Here is a tiny trained network, its code and every weight. The questions are about switching its units off for an input and a class, where a switched-off unit gives its printed mean instead of its output.

import numpy as np


def w(rows, s, z=0):
    codes = np.array(rows[::2]) - 128.0
    scale = np.full(codes.shape[1], s)
    scale[-1] = z or s
    return codes * scale


def f(y):
    return np.maximum(y, 0)


def log_softmax(a):
    a = a - a.max(-1, keepdims=True)
    return a - np.log(np.exp(a).sum(-1, keepdims=True))


def net(x, mask):
    res = np.array(x, float).reshape(1, 8) / 4 @ E
    y = f(res @ A[0][:, :-1].T + A[0][:, -1])
    res = res + np.where(mask, y, B[0][:, -1]) @ B[0][:, :-1]
    return log_softmax(res[-1] @ U[:, :-1].T + U[:, -1])


A, B = {}, {}
E = w([
[104,192,71,151,97],'x0',
[119,83,118,55,130],'x1',
[113,216,220,126,155],'x2',
[109,192,145,144,173],'x3',
[116,94,194,198,129],'x4',
[55,189,122,103,170],'x5',
[80,59,118,185,86],'x6',
[133,121,62,158,254],'x7',
],0.0083)
A[0] = w([
[146,106,145,18,114,252],'n1',
[66,120,102,90,136,138],'n2',
[109,63,132,75,160,204],'n3',
[104,26,119,216,116,116],'n4',
[165,130,103,119,218,170],'n5',
[157,254,81,165,137,179],'n6',
[88,96,163,147,91,190],'n7',
[93,150,191,141,119,157],'n8',
[133,175,164,85,144,150],'n9',
[239,118,116,141,119,59],'n10',
[112,69,139,217,180,120],'n11',
[181,92,125,36,171,244],'n12',
[121,122,188,112,86,212],'n13',
[147,174,180,64,111,88],'n14',
[77,183,67,96,110,164],'n15',
[126,58,171,207,127,157],'n16',
[239,77,126,185,115,197],'n17',
[116,206,141,120,57,118],'n18',
],0.0095,0.003)
B[0] = w([
[202,195,139,194,35,230],'n1',
[124,188,158,159,50,166],'n2',
[125,171,205,184,66,206],'n3',
[150,62,98,47,175,255],'n4',
[162,82,215,216,189,210],'n5',
[51,103,106,219,148,229],'n6',
[128,147,137,3,50,212],'n7',
[87,133,131,48,121,188],'n8',
[110,118,233,145,70,180],'n9',
[142,202,45,119,129,175],'n10',
[101,25,180,99,160,211],'n11',
[176,202,200,224,80,229],'n12',
[77,206,113,72,30,213],'n13',
[131,174,121,103,44,179],'n14',
[56,89,148,156,12,193],'n15',
[125,72,82,49,145,239],'n16',
[178,166,50,154,162,239],'n17',
[75,229,86,107,137,193],'n18',
],0.0055,0.0076)
U = w([
[82,171,182,80,128,52],'0',
[31,147,30,156,105,86],'1',
[145,117,101,184,185,247],'2',
[201,148,9,163,113,28],'3',
[159,159,124,165,108,251],'4',
[92,73,179,57,136,25],'5',
[165,158,126,150,105,191],'6',
[185,142,186,145,203,47],'7',
],0.011,0.0029)

Each question gives the input, the list of numbers given to net, and the class t.
The units are the neurons (one row each of A and B). Each row of codes is followed by its name. A weight is (code - 128) times the scale printed after its matrix; where a second scale follows, it is the last column's (A, B and U).
mask holds one flag per neuron, in row order. A switched-off neuron (its flag False) gives its mean, the last column of its row in B, instead of its output. The means were averaged over made-up inputs and are rounded, as every weight is.
A unit's drop is (log p(t) with every unit on - log p(t) with that unit switched off) / (log p(t) with every unit on - log p(t) with every unit switched off).
The circuit of an input: a set's keep is (log p(t) with only the set's units on - log p(t) with every unit switched off) / (log p(t) with every unit on - log p(t) with every unit switched off). Starting from the 12 units with the biggest drops (on a tie, the unit counted first), units are removed one at a time, each time the one whose removal leaves the highest keep (on an exact tie, the one counted first), for as long as the keep stays at least 0.8.
circuit, biggest first: the units of the circuit, biggest drop first
unit that matters most: the unit with the biggest drop
top k neurons: the k neurons with the biggest drops, biggest first
drop when u is switched off: that unit's drop, to one decimal
input [8,-5,8,-4,3,-2,7,-4], class 1: unit that matters most -> n18
input [5,-8,-1,6,4,-1,-7,-2], class 1: circuit, biggest first -> [n6; n18]
input [3,-6,-8,2,-1,-2,5,8], class 2: circuit, biggest first -> [n11; n5; n13]
input [7,-4,-7,-7,-7,2,-7,-7], class 1: top 3 neurons -> [n15; n18; n6]
input [6,-6,-4,6,5,2,-5,8], class 2: circuit, biggest first -> [n5; n6; n13]
input [2,-7,-5,-1,8,1,4,6], class 5: circuit, biggest first -> [n11; n4]
input [-5,-6,-2,-1,7,-4,-1,-8], class 5: circuit, biggest first -> [n16; n4]
input [-6,-1,-3,0,1,-4,6,-5], class 5: circuit, biggest first -> [n4; n16]
input [2,-7,8,3,6,-6,-4,5], class 2: circuit, biggest first -> [n6; n7]
input [5,2,2,2,0,-1,-6,7], class 2: top 2 neurons -> [n6; n5]
input [-4,3,1,3,-6,-2,-5,-6], class 4: top 2 neurons -> [n1; n12]
input [2,3,2,-4,4,-8,-7,-6], class 3: top 2 neurons -> [n17; n10]
input [-8,-1,-1,-5,-3,-5,7,0], class 3: drop when n3 is switched off -> -0.1
input [-4,6,-6,-4,5,0,5,5], class 5: circuit, biggest first -> [n11]
input [6,-2,0,-6,4,-2,4,2], class 5: drop when n8 is switched off -> -0.1
input [6,1,1,-2,7,1,8,7], class 5: drop when n11 is switched off -> 0.2
